Each row is shifted at random along 7 fixed directions that mean nothing.
Known rows, with every step that occurs:
ribuz-ritag-vumo-noti: [ -22   43  -38   16 -151  -27    2  173 -188 -536  279  186  -88  475
 -115  276  249   16  124  -57  -20  175 -242  -85  150 -173  148  -74
   67  115   82 -177 -234   48 -168  -58   24  -74   30 -193  -81   40
  -83  -62  201 -113  234  112    9]
zugi-zivera-ribuz-vumo-noti-narutan-begi-ritag: [ 230   -7   78  118   56 -130  -50  128   81 -197   23   47  133  -32
 -152 -138 -254  -60  386  -59  -34  275   64   98  -42    4   14 -189
   10   12  -80 -311 -117  -49  177 -101 -147  -44 -214 -142 -152  238
 -162  104   61 -157  -90  -35   18]
begi-noti-ribuz-ritag-vumo: [ -70  -93  -50 -199  -91    6   51  138   72 -304  291  204 -109   90
  145   57   -3   47 -179 -153 -130  127    3   98  -85   90  -81  118
   84  -50  158 -310  -90  276  200   96 -115  180 -119   70   48  184
  307  -56 -230  -50 -261  -28   33]
zivera-ribuz-vumo-ritag-begi-zugi: [  63   48 -198  179   68   51   62  -60  112  214 -209  -62  115 -160
   54 -367   10   87  -20  134   10  -95  266 -152  -74  111 -111   77
   32   -1 -272  329   72 -140  -93   68  117  -28    4  105 -132 -196
 -119  260   17 -168   13 -162  -42]
vumo-ribuz-noti-narutan-begi-zugi: [   9  -68  -60   23  -96  135  -28  -49   72 -200  177   92 -111  257
  -49  144  125  172  100   86   62   62  -78  121   69  -60   82  -45
   15  109  -77  -89  -48    1 -131  -48 -123 -132   77 -121 -108  113
 -120   74  206 -184  159  179  -26]
zivera-noti-ribuz-vumo-ritag-begi: [ -83 -259  -38   37  -22   71   31 -119   23   72 -121 -220  -28  -51
   77 -124 -239   65  142 -102  197   42  211    8  -17  -34   15   -3
   60  -54  -59  -41  -52 -147  276  285 -154   49  -23  -39   15   79
  -59  233   97 -139  -20    3  222]
zugi-ritag-vumo-noti-narutan: [ -87 -112  123  235    4    4  -77  -11 -130 -196  -53  -96   47  165
 -123   82  -96  -22  218  -38  177  138 -154   26  118  -94  176 -173
   73  -21  -92   12   12 -217  -38  -25   11 -110  -12  -94   33  -19
  -64  126   93  163  -18  163   57]
noti-ribuz-vumo-ritag-begi-zugi: [ 320  -86  119   18  -20 -220   44  -27  147    8  -73   -6  175 -108
  -40 -373 -200 -230   88 -208   10    8  219  142  -47  112  -94  -23
 -112  -32  -67  -55  -70   56  277   63 -194   -9  -52  -11   21   68
   27  -25 -251  -10 -189 -185   28]
narutan-begi-zugi-zivera-vumo: [ 377   81    5  289  -18 -145   39 -101  168  -72    0  -41   94   -5
 -204 -169 -114  -99  297   27  -13  105    5  104 -122  -54   10  -17
  -63  141 -206   -6   16 -113 -155 -310  -75 -249 -121   10   19  287
 -241  121   33  -59  -20 -140   -4]
zugi-noti-vumo-ritag-begi: [ -38   15  -12   -9   85  -40   31 -113 -174   75 -111 -118    6   67
  -27   96   16 -187  -30 -184  122  -19   52 -137   65  -55  136   21
  -52   29   80  269  -61  -36 -119  -51  -27   -8  168   -1   66 -172
  -63   36  142   77   41   56   20]
ribuz-vumo-noti-narutan-baruz-ritag: [ 180  127 -131 -273 -160 -272  153  131   19 -124  177  163  112 -247
  144 -225  146  -77 -240 -101 -273  -28   44 -109  -45  163 -215  142
 -132   47  218 -146  -52  376  -26 -145  101  267 -116  196  -41 -175
   48 -203  -98  -58 -212 -203 -332]
zugi-ribuz-vumo-noti-narutan: [ 126 -117  177   69  197  -33   -5    2   45  -87  -21  -50   94 -143
  -34 -253 -296   10  154  -79  115   97  119   76   67   32  129   26
   -3  -19  -91   -4  126  -86   12 -125  113  -39   21  108   71    9
  260   91 -179  111 -343   80   23]
noti-narutan-begi-zugi-vumo: [  -1 -159  -96  278   17   55   28 -120  201  -56  -49 -146   99   49
  -26 -251 -255  267  236   42  118  159  -46  198 -159  114 -128 -159
   65  -15 -237   80   -4 -143   74    1 -165  -15 -139  -55 -186  139
 -364  357  191 -143 -106  -18   92]
vumo-noti-narutan-ritag-begi: [ 251    4  151  125 -168 -189  -67  -34 -109 -183   66  -14   32  165
 -181  100  165 -170   87   -5   63   26 -132  123   -7  -66  172 -112
 -121   77  -46  -40  -63 -142 -180 -171 -120 -243   21 -109  123  203
 -201  -42   -9  197  270   54   56]
vumo-ribuz-noti-narutan-baruz-begi: [   9 -133 -125 -256  -81    6   26  -14  126  -25  200    0 -112  -82
  168  -80   23  121 -175    6  -26  -98  194   94 -136  106 -131  210
  -17   19  100  -57   90  229  -13 -111   18  127  -56  173   76   12
  175   -5  -61 -131  -69   29  -45]
zugi-vumo-ritag-begi-narutan: [-131 -305  304   25  280   67 -168  -24   39  -15   -8 -117  -92  136
  -88   57 -309  123  196    7  181  114 -117  239 -127   88  -30   -2
   86 -211   15  181  -21  -58  149   88  -36  -14  113   40  187  220
  355  102 -246  192  176  178  352]
ribuz-vumo-ritag-begi-zugi-zivera-noti: [  18  152  -16   94  117   38   38   -4  -18   52  -58  125   12 -141
   -9    8  135   73    8   51  -50  -64   -3 -282  -44  -76   31  126
   23   91 -107  216  162 -132 -393 -147  198 -135  120  161   64   -9
  169  -24  -30   -6  -69  -21 -125]
begi-noti-narutan-ritag: [ -10   70 -207 -186   -5  -19   59 -249 -117  331  -49  -93 -108   60
  217  337  304 -151 -306  160   37 -181 -149 -185  181  -42   33  100
  -97   75  210  259 -129  101 -223    2   41   71   79   48  -53 -208
 -284  -22  311  -23  530   66  -45]
zugi-zivera-ribuz-ritag-vumo-noti-narutan-baruz: [ 120  -42   -5  187 -151  -51  -21   -8  -24 -198   46   -2  -19   40
  -78  112  -73 -253  280  -87   61  154   92    2  159 -200   80 -130
   74   91  -17 -362  -55  -46   70  -60 -126 -124 -290  -94  -17  182
 -133   37  205  -88  -15  -24   26]
vumo-noti-narutan-ritag-begi-zugi-zivera-ribuz: [ 105  185  -12  -60    5 -144  -18   80    2  172  -67  138  134 -140
  -27  -70  122 -138  -15   13 -206 -102  199  -31 -129  152 -163  -45
  -66   -6    9   -6   43   79   -3   36   19   41  125   38 -166    2
 -115  -91  -21  -72  157 -253  -55]
noti-vumo-ritag-begi: [ -22  -64 -153   45 -102  -71   51  -24  -65 -220  104   11  -28  284
  -58  102  108  -77   20 -179   47   40  -73   54  -26  -12  -23  -12
   19   28   41   65 -186  103  -73  -16 -143  -14   44  -59  -30   20
 -136   99  153 -103   71   31   64]
baruz-ritag-begi-noti: [ -74   57    2  -22   22  -27  -48  108  -46  111  -84  -62  113  -44
   34 -219   21  259 -176  137  -78 -123   45  -16 -289  176  -55   52
  -18  -90  -75  230  137 -108   89   83  165  100    9   18  -44  -57
  -84   38 -192   70   76 -173   -7]
ritag-vumo-noti-narutan-baruz: [  83  -90  102   77 -126  -18   44 -218  -62  -33   54 -118 -121  126
  -36  245   97 -189   -3  -29  183  -33 -171   67  199 -164  177    5
  -56  114   49   45  -48  -36 -130 -141 -107 -201   -6    4  234   37
  -84  -12   96  159  185  171   60]
zivera-ribuz-ritag-vumo-noti-narutan: [-341 -202  -72 -183   86  189   -4  -50  -91    6   44  -29 -215   90
  179  277  -23   58  -71   26  113   42   27  -80  154  -14  -43   92
  152 -111  181 -128  -82   81  117  307   15  150  187   73   44  -49
  277   79  112  -30  239  181  209]
ribuz-vumo-noti-narutan-baruz: [  58  139 -251  134  -43   -4  169 -201  -95  217 -167 -150   88  -92
  120  -78  158  -51  -98   93   99 -128  -24 -259  249 -102   84  -25
  -71  169  -70  321  -30 -104 -277 -121  163  -35  -37   -2 -186 -389
 -462  132  421 -162   87   20 -196]
zivera-noti-ribuz-vumo-ritag-begi-zugi-baruz: [  80 -131   52 -162 -125   13   86 -118  205   -1  107   20 -156   12
   27  108   13 -128   28 -222  -23  -67  -57 -107  133 -103   39  163
  -26  111  108  -59   10  189    1   39 -199  -19   95   79  180  109
  214  -71   -4  -83 -197   19  -67]
narutan-ritag-begi-vumo-ribuz: [-108   61   13  -34  194   78  -17   18  -41  195 -101   14   15  -51
   60  -66  -47   -7 -138   30  -36   -7  198   34 -139  113 -120   31
   44 -108    1  230  -22  -27   89   47   66  117   22   21  -69 -125
   68   34 -154  -74   70  -25  105]
zivera-vumo-ribuz-ritag-begi: [ 126   94  213   94  181    0  -89    3  -88   51  -83   26  -37 -108
 -166   -6  -34 -282  -26   20   34   -9  108  -18   45  -90  193  152
   -9  -40  -76   49  128 -179 -207 -186  197 -217  191  127  288  104
  502 -100 -411  343  -90  111   35]
ritag-begi-noti-narutan: [ 160    7  -54 -130 -105 -243   37   71  -15   32   57  -40  119  257
  -20 -113  112   26   37  -99  -85 -186   -7  198 -159  192  -54  -95
 -187   11  108  142 -224  215  268  188 -184  108   62 -203 -226   -6
 -562   18  151 -147  368 -317  152]
ritag-begi-narutan-baruz-noti-ribuz: [  59  217 -394 -111 -265 -121  134   69   15  234  -10  -40  134   11
   99 -179  267   70 -246   59 -215 -300  124   88 -172  194 -192  -59
 -131   52   20  232 -117  294  130  134  -53  182 -156  -98 -317 -271
 -670   14  237 -298  117 -425 -104]
baruz-ritag-begi-vumo-ribuz-noti-narutan: [  18   20    8 -227   57 -113   -7  239  -44  -56   44  109  109   20
   28 -149  -57   62   -9  -74 -108  -20  166  113  -85  166 -119  -29
  -61 -100  136  -92 -146  266  360  199  -67  224  -79  -88 -118 -155
   16 -127 -107  -78  -57 -180   -6]
ribuz-vumo-noti-narutan-begi: [  78 -121  164  -92  143  -40   54 -196  -36   88  -52 -151  -33  -36
   40    4 -150  -45   64  -51  195   46  -32   34   84  -30   88   -2
 -116   21  102   53  -75  -80   24  -45  -90  -32  200  -16  103   10
  -43    8   90   62  158  157  167]
zivera-ribuz-vumo-ritag-begi-zugi-noti-narutan-baruz: [ -16  254 -140   20 -128   36   52  103   65   -7   36  206   23  -34
  -50   29  285  -35  -61  -59 -231  -53  -32 -169   49   18  -24  -41
  -15   92  -36    4   12  123 -191  -58    5    7   91   -5 -163 -128
 -120  -61  123  -77 -144 -118 -276]
zivera-vumo-ritag-begi: [-127  131  -85  -20   98  -36   14   54 -109  124  -71    9    4   41
  -45    0  147  -55 -102    0 -105 -119    7 -106 -101   84  -81  103
   11  -60   38  305  -36   32 -138    1  221   77  290   84  -28 -149
   60   16  -42   11  171  -54   29]
vumo-ribuz-noti-narutan-baruz: [-109   17   95    1 -127  104  -97   55  -94 -190  150   85  -96  334
 -148  279  123  -67   97  -31    1   -6 -143  100  235 -202  199 -133
   27   69   67 -277  -47  -18   32  -24   52  -83  150 -234 -142  116
  -34 -143  142  -40  172  193  -69]
ribuz-noti-narutan-ritag: [ -26 -121  -75  -99   -7  -18   17 -198  -50  166  -50 -160  -42  -81
  218   -6  -21  -45 -137   86   91  -63  111  -84   41    3  -31   77
  -46  -15  114  -19   -2  -56    1   60   56  119   22   91    1    7
  -64   46  137   14  284   27   48]
noti-ribuz-vumo-ritag: [  73  -87 -161   23   25 -117   85  -17   37   -5  -86  -75  156 -115
   98 -342 -212 -121   23 -140   23   49  264   -5   26   82 -138   -5
   28  -51  -24  -13  -97   54  227   57   52  187 -125   30 -183 -132
  -53  144   13 -225 -202 -100  -36]
zugi-zivera-ribuz-vumo-noti-narutan-baruz: [ -54  196   67  186  -31   79  -32  133  -50 -249   99  184   -3  156
 -234  251   75  -72  217  -38  -77  102 -206  -35  223 -254  195 -184
   99  114  -53 -354   45  -95 -141 -208  138 -192   87 -151 -140  178
   14 -111  135  -13 -148  132 -152]
vumo-ritag-begi-ribuz-noti-narutan: [  25   88  128 -156   47  -42  -91   25 -113   85   14   87  -69  170
  -59  252  210 -216 -111   38   -6 -168 -136  -11  131  -44  163   20
  -93   17  120  161  -46   57 -131  -56   54  -91  267  -59   88  -55
  106 -213  -53  147  288  118   25]
zivera-noti-narutan-ritag-begi-zugi-vumo: [ 204  254   -7  -28 -169 -191   43  150   48 -117  137  241   94   -8
 -128  -13  290  -66  -24  -37 -305   -9 -154   12 -143  110  -57  -35
 -138   80   17  -94  -71  153 -200  -82  -95  -25   68   30  -56  156
 -167 -151  -68  128  -38 -252 -168]
baruz-ribuz-ritag-begi-narutan: [-151  183  -43  101   47  149 -136  178  -77  -96   43  113  -40  141
  -99  185  219  211 -156  309  -76  -75 -259   37  -53  -19   19  -24
   94  -66 -131   68  138  -96 -256  -69  263 -144   99  -31   10   12
  156 -103 -180  185  101   56    9]
noti-narutan-begi-vumo: [ -55   92  -26  177  120   65    8 -119  -31  143 -134  -99   47   96
  -56   50  -31   46   17  118   76   -1 -245  100   27  -19   31 -144
  -35   -5  -91  230  -58 -169  -54  -48   -5  -79   90 -133 -102  -50
 -336  114  159   44  127   95   60]
ritag-vumo-ribuz-noti-narutan-begi: [ -11   86   27 -160   58    8   58   39  -50  -59  121  143  -69  -21
   34   45  104  -65 -135  -84  -53  -33  156  104  -56   71   12   62
  -54   19  122   -3  -36  165  -40 -133  -28   37  143   55   66  -58
  135 -118  -80   27 -102    5   48]
ribuz-vumo-ritag-begi-narutan-baruz: [ -58 -142 -122  163  -67   15   13   47  136  -59    2  -66   74    2
   66 -322 -126  317  126   32  -27   71   36  119 -239  171 -260  -93
   62  -94 -130  120  -88   -5  191  144  -56  142 -262  -55 -219    9
 -279  252   83 -290   47 -159  115]
ribuz-ritag-vumo-noti-narutan-begi: [-353  153  -75   45   11  116    2  164 -198 -185   26  165   15   92
   20  112  152  221  -72   26  -94  130 -187  -98  -49   36  -62 -169
  102  -54   19  -34  -45 -104  -99   62  120  118  163 -127 -219 -137
 -106  -12  164  -48  -19  102   -9]

Rows:
[ 100   25  102  -45    2  -85 -106  211  -78 -231   78   92   45  243
 -165  131   13  -30  149   11   25   86 -128  126   89  -55  122 -151
  -19  -23   20 -224 -179   58  138  -19  -82  -80 -142 -225    4  -15
   -8 -138  -60   89   72   87   12]  baruz-begi-ritag-vumo-ribuz-noti-narutan
[ 239   66  126  -64  107 -216   -6   31   18  227 -260  -92  291 -204
  -57 -361 -241 -146  240  -97  -13   40  199    5   59   64  -48 -203
 -179  -17   12  -58  -90  -14  362  124  -92  142 -104 -182 -251 -250
 -358 -111  119  -75  -42 -218  -87]  baruz-noti-narutan-begi-zugi-ribuz-vumo-ritag
[-115  124  261  100   67   96 -128  157   18   37  -60   81   18 -283
  -90   75 -164   19   22   42 -118   46  -87   57 -100 -107   -2  -57
   70  -80  -52 -362  294 -187  125  -18   76  -74 -120   25  166  291
  338 -243 -357  304 -388  -19  -41]  zugi-zivera-noti-narutan-baruz-ribuz-ritag-begi-vumo
[ 141   56 -142  238 -230 -104  -17   78   89  -75  -77  -82  172   42
  -58 -196  -92  -10  139   79  -14   74  -86  136  -45  -10  -96 -264
    6    2 -177 -181  -96  -95  224   11 -143  -27 -491 -247 -184  -14
 -537   74  142  -99  -66 -182   19]  noti-narutan-baruz-begi-ribuz-ritag-vumo
[ -77  179 -242  -73 -241   26  135  174  217  -54  108  153   53 -143
   81  -94  205  287 -112    5 -335  -85  -69 -128 -138   91 -252   -3
   32   71  -13 -229   94  215   11   67  -22  183 -149   41 -196  -58
 -184  -85   93 -202 -344 -311 -241]  zivera-noti-narutan-ritag-begi-zugi-baruz-ribuz-vumo
[ 291  130  198   81  102 -110  -50  -39 -111   68 -145   17   65   31
 -157   84  -26 -413  238   22   73   30  110 -177  297 -223  205  -44
  -65  112  -21  -73  -42 -136  -34  -41   48 -238   43  -89   35  -17
    4 -154   37   72  264  -53   -6]  begi-zugi-zivera-ribuz-ritag-vumo-noti
[-256    8 -294 -103 -212  153   28   73  100   99   96   66  -84 -147
  223  -86  119  281 -257  104 -244  -87   45    8 -241  200 -268   87
   67  -86    8  -17   55  138   65  297    5  249  -21   96 -175   68
  -64  118   13 -220  -54 -193  -14]  zivera-noti-ribuz-ritag-begi-narutan-baruz
[  -2  228 -269   24 -414  -66   49  136   68  -42  103  151   86  -52
  -11  -89  405  218 -189  134 -340 -173 -173  -49 -212  137 -195   -3
  -69   73  -86  -43   83  111 -157   68   15   55  -51   25 -165    5
 -367  -44   61  -53   10 -310 -321]  zivera-noti-narutan-baruz-ritag-begi-zugi
[  91 -119    1 -118 -105  -43   17  -42   72  -11   68  -40  -39  -57
   55   46  -73  -60  -22   -4   28   56  -71   83  151  -75  -17   14
  -30   -9  108 -232 -118  166  194   47  -93   62 -267    2   66   21
   75 -102  -33  -19  -31   66  -97]  begi-narutan-baruz-noti-ribuz-vumo-ritag
[   2  -84  -16  -63 -210   21   65  -49  110 -237  181   -9 -129  249
  -28  172   86  129  106  -49    1  105 -215  -79   21  -89  -29    3
   32  149   74  -13  -72  133  -36  -86 -201   -2 -115  -86   44  -25
 -192   -3  255 -206   69   37  -58]  narutan-begi-zugi-baruz-ritag-vumo-noti
[ 179 -190  -62 -195  -19 -114   69  -66  129   60   -3 -218  -31   38
  148 -139 -198  -44  102  -47  112    1  132 -122   34   -2  -61  106
  -25   75  107  168 -108  162  190    6 -122  131 -316  -20   49 -220
 -185   85  195 -304   91  -93  133]  zugi-baruz-begi-ribuz-ritag-vumo-noti
[-314   20 -192  -70  168  189   -3  111    9  241  -73   10  -47 -300
  189  -63 -118  301  -96  131 -105  -21  269 -100 -220  105 -254  124
  181 -146   27   43  140   88   90  151  208  252 -222  180  -90 -119
  235   56  -35 -208 -146 -106   11]  zugi-zivera-vumo-ribuz-ritag-begi-narutan-baruz-noti
[-272  -69  -38   59   -8  195   33  -49  -17  -29  -57 -104 -100  115
   -5  196  -42   78  -10 -127  154  -42  -98 -168  159 -246  177  -32
  168   45  -21    7  125 -115  -28  -40   42  -40  -30  -78   80  -84
  124    6  142  -27 -352  223  -66]  zugi-baruz-noti-ribuz-vumo-ritag-begi
[ 194 -110  -19  -45   38  -93    5   39    5 -173  105   17  -17  163
   13    9  -73  -92  197 -131   88  120   43   54   82    5   76  -26
  -39   60   52   68 -181  163   23   28 -232   -6 -150  -89  -21  -48
 -122   98  163 -148  -17   -8  120]  zugi-ribuz-ritag-begi-vumo-noti-narutan
[ 107  -22  -48   24   -4  -28  -44   -3  -36  -28  -26   15   50   64
  -17  -35   32  -48   93  -50   51  -18  148  -33   63   18   59  -48
  -35   31  -45   81  -21   11  -50   54  -73  -38   -7  -73  -95  -90
 -113   49  110  -72   79  -49  -29]  vumo-ribuz-ritag-begi-zugi-noti-narutan
[-254  -12 -334   53 -146  206   54  -46  -31   86  -43 -101 -114  -11
  112  125  110  171  -67  115   67  -44  101 -121   54  -77  -22   18
  136   23  -39  -26    2   17  -29  116   -1   68 -166   -7  -86 -187
 -153  158  327 -186  -36   39  -65]  zivera-vumo-ribuz-noti-narutan-baruz-ritag-begi
[-117  -25 -148  158   21  156  -38   78  -94 -129  -18   12   12   62
  -33   40   16  282  -11  152  117   94  -55   42   23  -52   89  -49
  103  -54 -169  -20  -11 -107  -82  103    9  -96 -235  -58  -17  -73
   41  121   17   29 -121  124  -26]  baruz-noti-vumo-ribuz-ritag-begi-narutan
